Look-ups in named tables: a row name and a column name give one cell, copied from the table.

veluma
           sav  tano  gevaba  kupi
mefim     6948  8451    3529  3323
puvavur   5362  4739    1140  2847
misuges  -6522  2576   -2243  7016
sukipam   6769  2212    9698  3437

sukipam, gevaba: 9698
puvavur, kupi: 2847
mefim, gevaba: 3529
puvavur, tano: 4739
mefim, sav: 6948
mefim, tano: 8451
puvavur, gevaba: 1140
puvavur, sav: 5362
sukipam, kupi: 3437
misuges, gevaba: -2243

lapo =
         nibo  parupu   bur  sogam  gidi  paleme  vukopor   far  kolapon
fus      6092    3475  1921   2304  3854    6731     2082  3945     1395
pokalep  7828    2864  4659   5215  7785    4107     3870  5426     5447
redoz    4250    5749  6190   8614  4343    7797     4901  7589     3942

What is the sogam of pokalep in lapo? 5215
What is the kolapon of pokalep in lapo? 5447
What is the paleme of redoz in lapo? 7797
What is the bur of fus in lapo? 1921
What is the sogam of redoz in lapo? 8614
What is the parupu of redoz in lapo? 5749
What is the sogam of fus in lapo? 2304
What is the gidi of pokalep in lapo? 7785
What is the vukopor of fus in lapo? 2082
What is the nibo of pokalep in lapo? 7828
What is the gidi of redoz in lapo? 4343
What is the far of pokalep in lapo? 5426
What is the nibo of fus in lapo? 6092
What is the paleme of fus in lapo? 6731
What is the paleme of pokalep in lapo? 4107
What is the far of fus in lapo? 3945
What is the vukopor of redoz in lapo? 4901
What is the nibo of redoz in lapo? 4250
What is the bur of pokalep in lapo? 4659

leromus:
|  | rumenif | taf | tago | gul | zit | gor | fep | gorubaf | ribu |
|---|---|---|---|---|---|---|---|---|---|
| fafu | 149 | 164 | 242 | 168 | 148 | 145 | 146 | 144 | 145 |
| dif | 147 | 145 | 143 | 143 | 123 | 75 | 111 | 105 | 138 |
| dem | 146 | 214 | 218 | 147 | 149 | 147 | 145 | 142 | 142 |
| zubuka | 144 | 147 | 175 | 240 | 150 | 139 | 157 | 137 | 154 |
| bateno | 150 | 220 | 204 | 147 | 148 | 146 | 141 | 139 | 144 |
| zut | 145 | 147 | 199 | 222 | 154 | 142 | 151 | 139 | 145 |
| tekitez | 143 | 149 | 143 | 141 | 53 | 147 | 175 | 145 | 132 |
| vopo | 229 | 158 | 146 | 144 | 144 | 128 | 160 | 155 | 121 |

gul of tekitez = 141
taf of bateno = 220
fep of zubuka = 157
ribu of fafu = 145
tago of dif = 143
rumenif of dem = 146
ribu of tekitez = 132
fep of fafu = 146
gor of tekitez = 147
gor of vopo = 128
gorubaf of dif = 105
taf of fafu = 164
gor of bateno = 146
taf of dem = 214
gul of dem = 147
gorubaf of zubuka = 137
zit of bateno = 148
zit of dif = 123
gor of fafu = 145

sepafe.csv
,lav,pirubu,bilu,nafub,dirod,limak,gipa,belo,sona
lil,70,182,92,168,132,139,157,162,166
bava,240,168,114,129,99,147,106,191,110
fumada,196,48,110,128,120,68,2,209,50
kobide,78,148,179,127,110,102,143,179,69

pirubu of bava = 168
sona of fumada = 50
lav of kobide = 78
lav of fumada = 196
gipa of kobide = 143
gipa of fumada = 2
bilu of lil = 92
nafub of bava = 129
nafub of lil = 168

kag =
fields: biz, gimimo, zogogo, gena, kud
rumukor: [8.03, 6.87, 7.93, 5.21, 4.90]
neb: [6.67, 4.21, 4.89, 7.99, 1.06]
nam: [7.93, 7.41, 7.02, 5.45, 7.00]
dak: [7.43, 7.26, 7.08, 6.89, 7.98]
dip: [7.23, 7.30, 3.49, 6.62, 9.22]
rafi: [7.20, 6.69, 6.11, 7.22, 7.00]
nedub: [7.88, 7.33, 6.80, 5.45, 6.67]
vipeg: [6.65, 6.03, 1.70, 7.57, 7.28]
besuno: [8.40, 8.87, 8.96, 4.81, 9.61]

nam, gena -> 5.45
vipeg, gimimo -> 6.03
vipeg, gena -> 7.57
besuno, zogogo -> 8.96
dak, biz -> 7.43
rafi, kud -> 7.00
dak, zogogo -> 7.08
besuno, biz -> 8.40
nedub, kud -> 6.67
rumukor, biz -> 8.03
nedub, gena -> 5.45
rumukor, gimimo -> 6.87
neb, biz -> 6.67
nedub, zogogo -> 6.80
Row with the largest zogogo: besuno

Table vute
columns: betadeg, lifibon, fim
fovanit: [62, 85, 76]
pira: [221, 93, 219]
mus: [45, 158, 73]
nefizit: [148, 37, 150]
pilibes: [51, 183, 66]
guz: [164, 52, 142]
kobez: [43, 230, 87]
zemavog: [233, 112, 211]
zoz: [191, 155, 199]
zorufi: [205, 161, 186]
morut: [56, 224, 80]
gafotup: [168, 47, 153]
zevak: [218, 167, 216]

zemavog, betadeg -> 233
gafotup, fim -> 153
zoz, fim -> 199
nefizit, betadeg -> 148
zorufi, lifibon -> 161
mus, betadeg -> 45
pira, fim -> 219
kobez, betadeg -> 43
mus, lifibon -> 158
zevak, betadeg -> 218
nefizit, fim -> 150
mus, fim -> 73
nefizit, lifibon -> 37
pilibes, lifibon -> 183

